Below are the code and all the weights of a small trained network. Each question names an input and a class and asks about switching units off, where a switched-off unit gives its printed mean instead of its output.

import numpy as np


def w(rows, s, z=0):
    codes = np.array(rows[::2]) - 128.0
    scale = np.full(codes.shape[1], s)
    scale[-1] = z or s
    return codes * scale


def norm(h):
    return h / np.sqrt((h * h).mean(-1, keepdims=True) + 1e-5)


def f(y):
    return y / 2 * (1 + np.tanh(0.7978845608 * (y + 0.044715 * y**3)))


def log_softmax(a):
    a = a - a.max(-1, keepdims=True)
    return a - np.log(np.exp(a).sum(-1, keepdims=True))


def net(x, mask):
    res = np.array(x, float).reshape(1, 6) / 4 @ E
    u = 0
    for l in range(2):
        y = f(norm(res) @ A[l][:, :-1].T + A[l][:, -1])
        res = res + np.where(mask[u : u + 11], y, B[l][:, -1]) @ B[l][:, :-1]
        u += 11
    return log_softmax(norm(res)[-1] @ U[:, :-1].T + U[:, -1])


A, B = {}, {}
E = w([
[109,117,155,179,111,107,122],'x0',
[104,159,215,33,139,60,116],'x1',
[168,116,164,117,197,103,254],'x2',
[116,128,129,130,137,131,129],'x3',
[189,158,137,149,91,117,112],'x4',
[146,96,106,110,207,85,66],'x5',
],0.0081)
A[0] = w([
[127,100,151,138,91,219,92,96],'L0N1',
[150,131,62,149,76,66,230,154],'L0N2',
[189,105,104,193,202,108,119,91],'L0N3',
[32,189,169,52,110,73,26,111],'L0N4',
[103,170,173,37,70,117,74,73],'L0N5',
[126,125,168,173,92,229,213,103],'L0N6',
[83,143,177,92,40,159,140,57],'L0N7',
[80,185,176,79,35,157,151,169],'L0N8',
[156,148,172,153,232,113,163,119],'L0N9',
[164,122,73,103,199,140,211,173],'L0N10',
[141,188,253,63,167,36,206,2],'L0N11',
],0.0081,0.0044)
B[0] = w([
[120,95,60,111,104,187,154,158],'L0N1',
[93,179,172,112,171,150,166,180],'L0N2',
[187,61,126,119,192,156,119,169],'L0N3',
[176,184,171,170,162,117,123,254],'L0N4',
[120,79,227,173,146,101,101,205],'L0N5',
[104,254,145,66,160,50,137,195],'L0N6',
[142,43,147,175,164,149,158,170],'L0N7',
[161,16,207,179,116,222,176,234],'L0N8',
[172,71,125,188,84,138,150,186],'L0N9',
[135,148,172,184,130,112,118,202],'L0N10',
[55,97,21,49,114,156,113,250],'L0N11',
],0.0097,0.006)
A[1] = w([
[112,141,153,138,142,46,98,112],'L1N1',
[130,179,124,248,118,176,80,183],'L1N2',
[154,130,63,148,108,172,60,175],'L1N3',
[155,121,142,145,121,126,60,66],'L1N4',
[167,176,87,132,129,99,103,104],'L1N5',
[51,150,96,185,97,96,143,71],'L1N6',
[99,80,70,74,128,96,110,198],'L1N7',
[157,85,52,108,157,68,64,252],'L1N8',
[194,94,78,214,116,166,178,98],'L1N9',
[170,56,132,157,152,129,143,154],'L1N10',
[66,89,92,99,33,240,185,156],'L1N11',
],0.011,0.0029)
B[1] = w([
[139,140,118,112,92,71,90,148],'L1N1',
[138,109,79,64,111,140,162,224],'L1N2',
[113,154,67,133,93,113,176,193],'L1N3',
[83,154,119,93,204,47,111,161],'L1N4',
[59,68,118,105,139,149,127,141],'L1N5',
[127,149,171,104,144,158,154,133],'L1N6',
[170,137,2,180,82,120,164,173],'L1N7',
[146,126,68,201,126,91,127,210],'L1N8',
[93,89,215,117,113,110,99,203],'L1N9',
[134,124,127,167,109,199,136,202],'L1N10',
[98,203,162,59,57,146,58,254],'L1N11',
],0.0096,0.0084)
U = w([
[75,190,145,1,49,187,117,125],'0',
[167,69,205,177,162,186,135,254],'1',
[138,116,7,150,114,96,120,193],'2',
[144,167,170,108,175,26,12,10],'3',
[135,237,172,100,199,107,213,17],'4',
],0.015,0.0031)

Each question gives the input, the list of numbers given to net, and the class t.
The units are the neurons (one row each of A and B). Each row of codes is followed by its name. A weight is (code - 128) times the scale printed after its matrix; where a second scale follows, it is the last column's (A, B and U).
mask holds one flag per neuron, layer by layer. A switched-off neuron (its flag False) gives its mean, the last column of its row in B, instead of its output. The means were averaged over made-up inputs and are rounded, as every weight is.
A unit's drop is (log p(t) with every unit on - log p(t) with that unit switched off) / (log p(t) with every unit on - log p(t) with every unit switched off).
The circuit of an input: a set's keep is (log p(t) with only the set's units on - log p(t) with every unit switched off) / (log p(t) with every unit on - log p(t) with every unit switched off). Starting from the 12 units with the biggest drops (on a tie, the unit counted first), units are removed one at a time, each time the one whose removal leaves the highest keep (on an exact tie, the one counted first), for as long as the keep stays at least 0.8.
circuit, biggest first: the units of the circuit, biggest drop first
k most important neurons: the k neurons with the biggest drops, biggest first
k most important neurons of layer l: the k neurons of layer l with the biggest drops, biggest first
drop of u: that unit's drop, to one decimal
input [8,6,7,1,5,1], class 2: circuit, biggest first -> L0N11; L1N7
input [-4,1,4,3,4,0], class 0: 2 most important neurons -> L0N11; L1N11
input [-3,4,-7,-7,-8,1], class 3: most important neuron of layer 0 -> L0N4
input [-7,-5,1,-3,-4,-5], class 4: circuit, biggest first -> L0N6; L0N11
input [-4,3,8,4,6,6], class 2: 2 most important neurons -> L0N11; L0N8
input [6,6,-5,6,-4,0], class 1: 3 most important neurons of layer 0 -> L0N8; L0N6; L0N7
input [-8,-3,3,5,-8,4], class 1: 2 most important neurons -> L0N11; L0N10
input [2,1,-7,4,2,-5], class 1: 2 most important neurons -> L0N8; L0N11
input [-5,3,-6,-4,5,0], class 1: 3 most important neurons -> L0N8; L0N6; L1N11
input [-5,-6,1,-4,-4,-7], class 4: 4 most important neurons of layer 0 -> L0N6; L0N11; L0N2; L0N10
input [0,-8,2,-3,0,-7], class 4: 4 most important neurons -> L0N6; L0N11; L0N2; L1N11
input [-3,-6,6,-4,-7,-2], class 4: 2 most important neurons -> L0N6; L0N8
input [0,-6,-3,4,-3,0], class 0: 3 most important neurons of layer 1 -> L1N11; L1N6; L1N9
input [-3,-8,0,-7,-7,-3], class 0: most important neuron -> L0N4
input [-1,-8,5,4,-8,-2], class 4: 2 most important neurons of layer 0 -> L0N6; L0N8
input [4,7,8,-7,-6,3], class 2: drop of L0N11 -> 0.7
input [2,-2,5,2,-5,-8], class 4: drop of L0N6 -> 1.1
input [8,5,7,5,6,6], class 2: drop of L0N11 -> 0.5
